Below is a small trained network, with its code and all its weights. Each question gives an input and a class and asks what happens when units are switched off, that is, made to give their printed mean instead of their output.

import numpy as np


def w(rows, s, z=0):
    codes = np.array(rows[::2]) - 128.0
    scale = np.full(codes.shape[1], s)
    scale[-1] = z or s
    return codes * scale


def f(y):
    return np.maximum(y, 0)


def log_softmax(a):
    a = a - a.max(-1, keepdims=True)
    return a - np.log(np.exp(a).sum(-1, keepdims=True))


def net(x, mask):
    res = np.array(x, float).reshape(1, 6) / 4 @ E
    y = f(res @ A[0][:, :-1].T + A[0][:, -1])
    res = res + np.where(mask, y, B[0][:, -1]) @ B[0][:, :-1]
    return log_softmax(res[-1] @ U[:, :-1].T + U[:, -1])


A, B = {}, {}
E = w([
[143,35,184,120],'x0',
[129,126,127,126],'x1',
[156,66,154,246],'x2',
[129,128,133,132],'x3',
[134,123,116,126],'x4',
[61,103,57,124],'x5',
],0.012)
A[0] = w([
[208,60,214,148,95],'neuron 1',
[55,161,93,94,106],'neuron 2',
[97,70,117,106,67],'neuron 3',
[169,132,162,3,134],'neuron 4',
[60,65,92,155,242],'neuron 5',
[88,134,115,112,1],'neuron 6',
],0.012,0.0034)
B[0] = w([
[2,50,126,142,252],'neuron 1',
[107,61,77,30,204],'neuron 2',
[115,239,179,172,158],'neuron 3',
[145,217,192,201,212],'neuron 4',
[234,244,97,128,215],'neuron 5',
[119,74,93,129,146],'neuron 6',
],0.0087,0.011)
U = w([
[193,254,133,93,175],'0',
[189,161,249,219,233],'1',
[33,13,56,21,2],'2',
],0.0065,0.0026)

Each question gives the input, the list of numbers given to net, and the class t.
The units are the neurons (one row each of A and B). Each row of codes is followed by its name. A weight is (code - 128) times the scale printed after its matrix; where a second scale follows, it is the last column's (A, B and U).
mask holds one flag per neuron, in row order. A switched-off neuron (its flag False) gives its mean, the last column of its row in B, instead of its output. The means were averaged over made-up inputs and are rounded, as every weight is.
A unit's drop is (log p(t) with every unit on - log p(t) with that unit switched off) / (log p(t) with every unit on - log p(t) with every unit switched off).
The circuit of an input: a set's keep is (log p(t) with only the set's units on - log p(t) with every unit switched off) / (log p(t) with every unit on - log p(t) with every unit switched off). Starting from all 6 units, units are removed one at a time, each time the one whose removal leaves the highest keep (on an exact tie, the one counted first), for as long as the keep stays at least 0.8.
units of the circuit, in order: the units of the circuit, biggest drop first
top k neurons: the k neurons with the biggest drops, biggest first
drop when u is switched off: that unit's drop, to one decimal
input [-5,5,-8,0,-4,1], class 2: top 4 neurons => neuron 2; neuron 5; neuron 6; neuron 3
input [-4,5,8,2,6,3], class 0: top 2 neurons => neuron 5; neuron 1
input [3,7,4,5,3,-2], class 2: top 2 neurons => neuron 1; neuron 4
input [5,5,-6,8,8,0], class 1: top 2 neurons => neuron 4; neuron 5
input [1,4,2,-6,3,-2], class 2: units of the circuit, in order => neuron 4
input [-5,1,-1,-5,4,1], class 2: top 4 neurons => neuron 5; neuron 4; neuron 2; neuron 3
input [3,-4,-6,0,-8,8], class 0: top 2 neurons => neuron 1; neuron 5
input [5,-6,-5,-5,3,-5], class 1: units of the circuit, in order => neuron 4; neuron 5
input [4,3,1,-5,5,-2], class 2: top 2 neurons => neuron 1; neuron 4
input [4,-5,-3,-2,6,8], class 0: top 3 neurons => neuron 5; neuron 1; neuron 3
input [6,-1,-5,-8,-3,8], class 0: units of the circuit, in order => neuron 5; neuron 1
input [1,0,1,7,-1,-8], class 2: top 3 neurons => neuron 1; neuron 5; neuron 3
input [1,2,5,-2,2,-5], class 2: top 3 neurons => neuron 1; neuron 4; neuron 5
input [0,-5,6,6,-7,5], class 0: units of the circuit, in order => neuron 5
input [6,-8,7,-7,3,-4], class 2: drop when neuron 1 is switched off => 0.9
input [-6,3,7,4,-3,7], class 0: drop when neuron 5 is switched off => 0.5
input [-2,-1,6,-5,2,7], class 0: drop when neuron 1 is switched off => 0.1
input [8,-1,2,1,-7,-5], class 2: drop when neuron 6 is switched off => 0.0
